Below is a small trained network, with its code and all its weights. Each question gives an input and a class and asks what happens when units are switched off, that is, made to give their printed mean instead of their output.

import numpy as np


def w(rows, s, z=0):
    codes = np.array(rows[::2]) - 128.0
    scale = np.full(codes.shape[1], s)
    scale[-1] = z or s
    return codes * scale


def f(y):
    return y / 2 * (1 + np.tanh(0.7978845608 * (y + 0.044715 * y**3)))


def log_softmax(a):
    a = a - a.max(-1, keepdims=True)
    return a - np.log(np.exp(a).sum(-1, keepdims=True))


def net(x, mask):
    res = np.array(x, float).reshape(1, 5) / 4 @ E
    y = f(res @ A[0][:, :-1].T + A[0][:, -1])
    res = res + np.where(mask, y, B[0][:, -1]) @ B[0][:, :-1]
    return log_softmax(res[-1] @ U[:, :-1].T + U[:, -1])


A, B = {}, {}
E = w([
[105,145,152,135,132,116,133,157,113,146,134,122],'x0',
[113,29,139,191,92,92,51,123,41,114,140,71],'x1',
[200,89,251,110,171,128,106,112,139,207,49,129],'x2',
[131,120,123,126,66,114,227,75,39,143,124,214],'x3',
[81,123,125,105,133,120,121,117,125,149,126,137],'x4',
],0.014)
A[0] = w([
[140,180,154,78,154,131,132,141,228,153,106,140,240],'n1',
[98,173,64,133,167,133,37,169,196,102,159,59,226],'n2',
[157,110,177,135,194,120,124,128,169,150,111,108,130],'n3',
[135,32,172,158,143,120,5,127,90,131,123,68,89],'n4',
[155,110,193,96,152,116,42,134,195,160,77,96,83],'n5',
[175,93,184,109,138,129,149,115,127,171,95,149,81],'n6',
[157,163,150,110,129,136,112,107,164,136,126,121,111],'n7',
[115,209,90,101,112,123,230,123,144,117,137,186,180],'n8',
[111,74,88,155,79,119,113,127,18,116,142,109,93],'n9',
[121,109,173,145,167,168,111,114,159,140,136,124,107],'n10',
[173,71,216,99,142,130,159,91,89,179,81,185,2],'n11',
],0.015,0.007)
B[0] = w([
[122,130,146,113,248,136,107,118,159,120,126,161,228],'n1',
[114,149,154,170,84,124,133,118,251,100,123,54,251],'n2',
[139,112,139,90,182,135,103,118,107,137,125,145,187],'n3',
[146,127,100,41,10,126,137,153,97,195,106,107,239],'n4',
[174,117,110,73,149,130,126,145,65,168,124,156,212],'n5',
[124,135,143,132,129,127,102,132,179,112,99,96,192],'n6',
[135,127,167,114,139,99,120,129,118,125,127,149,159],'n7',
[156,153,94,111,143,141,224,127,130,174,132,129,240],'n8',
[108,100,126,180,101,121,99,127,39,88,142,165,218],'n9',
[81,105,114,95,140,127,121,118,126,163,115,159,159],'n10',
[102,161,123,180,72,128,146,133,237,93,156,55,217],'n11',
],0.019,0.03)
U = w([
[123,194,159,173,183,148,122,117,229,112,127,120,196],'0',
[178,152,43,63,96,155,199,170,73,220,117,194,162],'1',
[99,86,139,188,6,97,11,164,142,98,110,71,208],'2',
[103,67,97,227,93,112,96,127,2,89,173,225,84],'3',
[154,111,173,88,231,136,31,141,124,149,95,203,5],'4',
],0.0088,0.0032)

Each question gives the input, the list of numbers given to net, and the class t.
The units are the neurons (one row each of A and B). Each row of codes is followed by its name. A weight is (code - 128) times the scale printed after its matrix; where a second scale follows, it is the last column's (A, B and U).
mask holds one flag per neuron, in row order. A switched-off neuron (its flag False) gives its mean, the last column of its row in B, instead of its output. The means were averaged over made-up inputs and are rounded, as every weight is.
A unit's drop is (log p(t) with every unit on - log p(t) with that unit switched off) / (log p(t) with every unit on - log p(t) with every unit switched off).
The circuit of an input: a set's keep is (log p(t) with only the set's units on - log p(t) with every unit switched off) / (log p(t) with every unit on - log p(t) with every unit switched off). Starting from all 11 units, units are removed one at a time, each time the one whose removal leaves the highest keep (on an exact tie, the one counted first), for as long as the keep stays at least 0.8.
units of the circuit, in order: the units of the circuit, biggest drop first
top k neurons: the k neurons with the biggest drops, biggest first
drop of u: that unit's drop, to one decimal
input [5,1,5,3,1], class 2: units of the circuit, in order => [n8]
input [-1,1,-4,5,-2], class 3: units of the circuit, in order => [n4 n9]
input [-4,0,7,0,2], class 4: top 2 neurons => [n2 n5]
input [-1,6,0,2,-7], class 3: units of the circuit, in order => [n2 n9]
input [-4,1,-2,0,7], class 2: top 2 neurons => [n1 n8]
input [-8,1,2,1,-3], class 2: top 3 neurons => [n8 n1 n5]
input [-2,6,7,0,-6], class 1: top 3 neurons => [n5 n4 n2]
input [0,8,2,-1,3], class 1: top 2 neurons => [n4 n2]
input [-5,3,6,2,8], class 2: top 2 neurons => [n11 n8]
input [-8,0,8,7,-3], class 0: drop of n4 => 1.2
input [1,-4,2,4,-8], class 0: drop of n4 => 1.1
input [-1,3,-7,7,-2], class 3: drop of n9 => 0.6
input [-1,8,-6,3,1], class 3: drop of n3 => 0.0
input [-5,1,-5,-1,7], class 2: top neuron => [n1]
